Below are the code and all the weights of a small trained network. Each question names an input and a class and asks about switching units off, where a switched-off unit gives its printed mean instead of its output.

import numpy as np


def w(rows, s, z=0):
    codes = np.array(rows[::2]) - 128.0
    scale = np.full(codes.shape[1], s)
    scale[-1] = z or s
    return codes * scale


def f(y):
    return np.maximum(y, 0)


def log_softmax(a):
    a = a - a.max(-1, keepdims=True)
    return a - np.log(np.exp(a).sum(-1, keepdims=True))


def net(x, mask):
    res = np.array(x, float).reshape(1, 5) / 4 @ E
    y = f(res @ A[0][:, :-1].T + A[0][:, -1])
    res = res + np.where(mask, y, B[0][:, -1]) @ B[0][:, :-1]
    return log_softmax(res[-1] @ U[:, :-1].T + U[:, -1])


A, B = {}, {}
E = w([
[130,138,122,31,153,35,153,57,185,79,50,193],'x0',
[176,210,33,188,74,152,90,196,208,99,60,221],'x1',
[12,58,187,134,28,120,78,139,167,101,154,209],'x2',
[106,155,52,138,170,81,65,104,2,82,195,187],'x3',
[168,30,41,192,60,103,211,104,92,74,88,126],'x4',
],0.008)
A[0] = w([
[230,208,68,126,210,176,162,136,110,160,111,81,97],'N1',
[96,115,127,207,71,201,94,220,97,157,206,55,111],'N2',
[197,95,183,135,134,172,132,125,217,145,85,73,47],'N3',
[167,229,61,174,91,168,109,220,181,87,73,220,72],'N4',
[143,82,59,189,105,115,209,106,125,106,103,137,52],'N5',
[159,75,90,221,68,101,168,109,113,88,72,116,84],'N6',
[192,186,89,177,120,163,142,196,153,116,97,173,77],'N7',
[77,120,114,147,89,114,110,142,168,110,134,140,58],'N8',
[119,125,39,175,168,83,32,89,11,88,180,188,114],'N9',
[168,50,89,187,39,135,195,80,78,85,67,108,72],'N10',
[60,69,169,134,52,123,80,175,147,103,149,173,35],'N11',
[165,74,157,132,60,138,189,157,169,159,82,113,48],'N12',
[56,68,139,157,62,203,80,160,119,139,173,155,78],'N13',
[144,20,81,188,96,149,238,131,91,68,98,136,44],'N14',
[177,84,195,114,89,182,139,125,170,185,54,123,48],'N15',
[83,111,152,70,90,55,104,78,168,119,57,202,116],'N16',
[12,88,172,137,32,146,103,152,133,64,161,169,48],'N17',
[109,122,132,226,60,231,101,192,96,180,195,53,82],'N18',
[77,171,193,61,144,143,81,176,144,172,143,182,74],'N19',
[59,50,182,131,54,121,94,180,144,117,119,194,77],'N20',
[157,213,99,187,62,153,74,208,178,96,65,219,70],'N21',
[113,107,147,212,134,168,126,155,99,211,154,115,136],'N22',
[147,217,210,90,164,164,60,126,156,155,134,131,99],'N23',
[87,249,205,63,165,154,83,130,149,157,175,101,63],'N24',
[47,55,229,46,171,145,186,40,66,175,199,47,37],'N25',
[56,80,166,148,82,101,90,116,182,87,130,196,51],'N26',
[120,33,146,151,82,57,252,106,47,114,134,86,85],'N27',
[140,217,57,143,63,151,77,193,184,106,92,166,83],'N28',
[125,98,175,89,101,194,139,158,188,150,80,92,73],'N29',
[128,118,170,93,88,212,182,145,186,154,89,100,6],'N30',
[133,97,174,150,115,119,194,200,220,166,77,54,118],'N31',
[95,165,72,120,157,111,58,96,14,61,212,199,111],'N32',
[67,243,170,77,181,136,83,149,184,161,174,94,117],'N33',
[111,131,137,216,74,211,147,207,99,211,142,92,76],'N34',
[92,171,145,37,114,87,188,45,184,122,16,140,130],'N35',
[255,198,88,116,228,147,207,138,73,151,52,49,100],'N36',
],0.0057,0.0023)
B[0] = w([
[58,172,160,203,156,83,110,102,145,189,126,75,203],'N1',
[168,114,73,66,141,66,191,64,72,161,80,179,212],'N2',
[137,170,166,140,129,101,128,165,99,103,205,160,171],'N3',
[114,53,172,66,186,150,111,92,120,58,167,63,201],'N4',
[111,145,108,115,79,172,113,139,156,142,119,125,173],'N5',
[94,121,90,121,56,168,85,155,168,90,89,134,180],'N6',
[139,95,151,103,169,148,129,85,139,102,151,55,173],'N7',
[113,138,152,136,128,120,119,112,155,143,128,100,152],'N8',
[173,134,179,151,101,98,176,210,149,82,193,195,228],'N9',
[80,152,73,114,61,175,53,153,161,105,102,138,193],'N10',
[73,188,163,198,150,84,117,86,139,169,140,67,184],'N11',
[149,150,144,164,121,119,114,171,151,82,179,175,162],'N12',
[110,176,132,151,136,74,126,80,108,160,106,100,189],'N13',
[109,162,83,129,65,169,89,157,174,103,98,111,192],'N14',
[190,157,164,155,97,113,177,178,132,93,197,175,165],'N15',
[148,172,92,106,166,94,206,67,62,191,58,141,182],'N16',
[103,172,117,202,160,119,121,101,116,171,139,86,199],'N17',
[181,156,93,60,146,116,176,83,92,158,57,187,214],'N18',
[99,137,77,147,89,168,79,133,172,106,101,141,177],'N19',
[72,188,138,195,168,97,107,94,100,151,131,76,189],'N20',
[134,78,182,72,166,171,144,109,118,100,178,33,197],'N21',
[164,118,95,82,169,118,171,124,117,139,50,127,180],'N22',
[92,163,67,117,56,162,66,174,146,117,89,143,183],'N23',
[96,143,83,106,38,183,71,138,171,113,76,137,196],'N24',
[145,42,207,58,168,197,116,109,143,48,178,29,245],'N25',
[99,198,121,174,152,115,141,81,105,154,131,67,182],'N26',
[118,118,99,86,70,206,64,127,200,68,109,100,208],'N27',
[130,38,189,53,171,185,102,96,124,94,158,95,186],'N28',
[167,149,179,162,123,106,141,203,153,83,169,170,168],'N29',
[165,145,152,144,133,121,139,163,119,77,196,171,165],'N30',
[165,128,158,163,145,88,174,199,136,108,198,178,183],'N31',
[182,139,149,140,150,117,168,212,137,95,204,216,223],'N32',
[91,154,2,132,47,195,77,169,175,109,82,161,195],'N33',
[191,147,86,60,158,106,189,103,98,175,82,188,193],'N34',
[196,123,84,76,148,68,195,111,69,157,81,193,189],'N35',
[56,200,170,252,128,92,110,62,103,187,122,91,226],'N36',
],0.0058,0.012)
U = w([
[125,44,188,51,168,194,103,85,132,87,179,46,106],'0',
[101,154,72,127,41,195,45,173,158,110,72,149,106],'1',
[91,189,155,254,161,72,122,63,117,165,127,75,111],'2',
[162,144,171,160,133,89,172,240,128,99,230,220,120],'3',
[163,139,94,43,163,75,204,62,98,150,35,191,130],'4',
[113,88,130,154,142,116,109,162,126,146,101,138,253],'5',
],0.0094,0.0069)

Each question gives the input, the list of numbers given to net, and the class t.
The units are the neurons (one row each of A and B). Each row of codes is followed by its name. A weight is (code - 128) times the scale printed after its matrix; where a second scale follows, it is the last column's (A, B and U).
mask holds one flag per neuron, in row order. A switched-off neuron (its flag False) gives its mean, the last column of its row in B, instead of its output. The means were averaged over made-up inputs and are rounded, as every weight is.
A unit's drop is (log p(t) with every unit on - log p(t) with that unit switched off) / (log p(t) with every unit on - log p(t) with every unit switched off).
The circuit of an input: a set's keep is (log p(t) with only the set's units on - log p(t) with every unit switched off) / (log p(t) with every unit on - log p(t) with every unit switched off). Starting from the 12 units with the biggest drops (on a tie, the unit counted first), units are removed one at a time, each time the one whose removal leaves the highest keep (on an exact tie, the one counted first), for as long as the keep stays at least 0.8.
circuit, biggest first: the units of the circuit, biggest drop first
k most important neurons: the k neurons with the biggest drops, biggest first
drop of u: that unit's drop, to one decimal
input [-8,-3,-1,-6,2], class 4: 2 most important neurons : [N18, N2]
input [-4,-2,1,0,-4], class 1: circuit, biggest first : [N33, N24]
input [2,6,-7,8,-4], class 3: circuit, biggest first : [N9]
input [6,-4,-2,-7,7], class 1: 2 most important neurons : [N27, N10]
input [1,5,3,-2,-4], class 0: circuit, biggest first : [N21, N4]
input [-7,-3,0,6,2], class 4: circuit, biggest first : [N2, N18]
input [6,-2,6,-2,3], class 2: circuit, biggest first : [N20, N26]
input [4,-5,7,-1,8], class 1: 2 most important neurons : [N27, N10]
input [1,2,-7,4,-8], class 1: 3 most important neurons : [N33, N24, N23]
input [4,-5,8,-7,3], class 2: circuit, biggest first : [N20, N11]
input [7,8,-2,-7,6], class 0: 3 most important neurons : [N4, N21, N28]
input [4,-3,8,-5,8], class 1: 3 most important neurons : [N27, N10, N14]
input [6,4,5,6,-5], class 3: 2 most important neurons : [N32, N9]
input [-7,6,4,-8,3], class 3: circuit, biggest first : [N31]
input [-6,6,-6,-2,3], class 0: 2 most important neurons : [N4, N28]
input [-3,8,4,-7,-7], class 0: 3 most important neurons : [N21, N4, N28]
input [-8,0,4,-6,-6], class 4: 3 most important neurons : [N2, N18, N34]
input [1,4,-5,5,4], class 2: 3 most important neurons : [N36, N1, N25]
input [2,-2,-5,-6,-7], class 1: 3 most important neurons : [N33, N24, N23]
input [0,8,-8,6,-5], class 0: circuit, biggest first : [N4]
input [-4,-1,4,3,0], class 2: drop of N13 : 0.3
input [-2,4,1,-8,0], class 3: drop of N14 : 0.0
input [-1,8,7,0,3], class 0: drop of N4 : 0.2
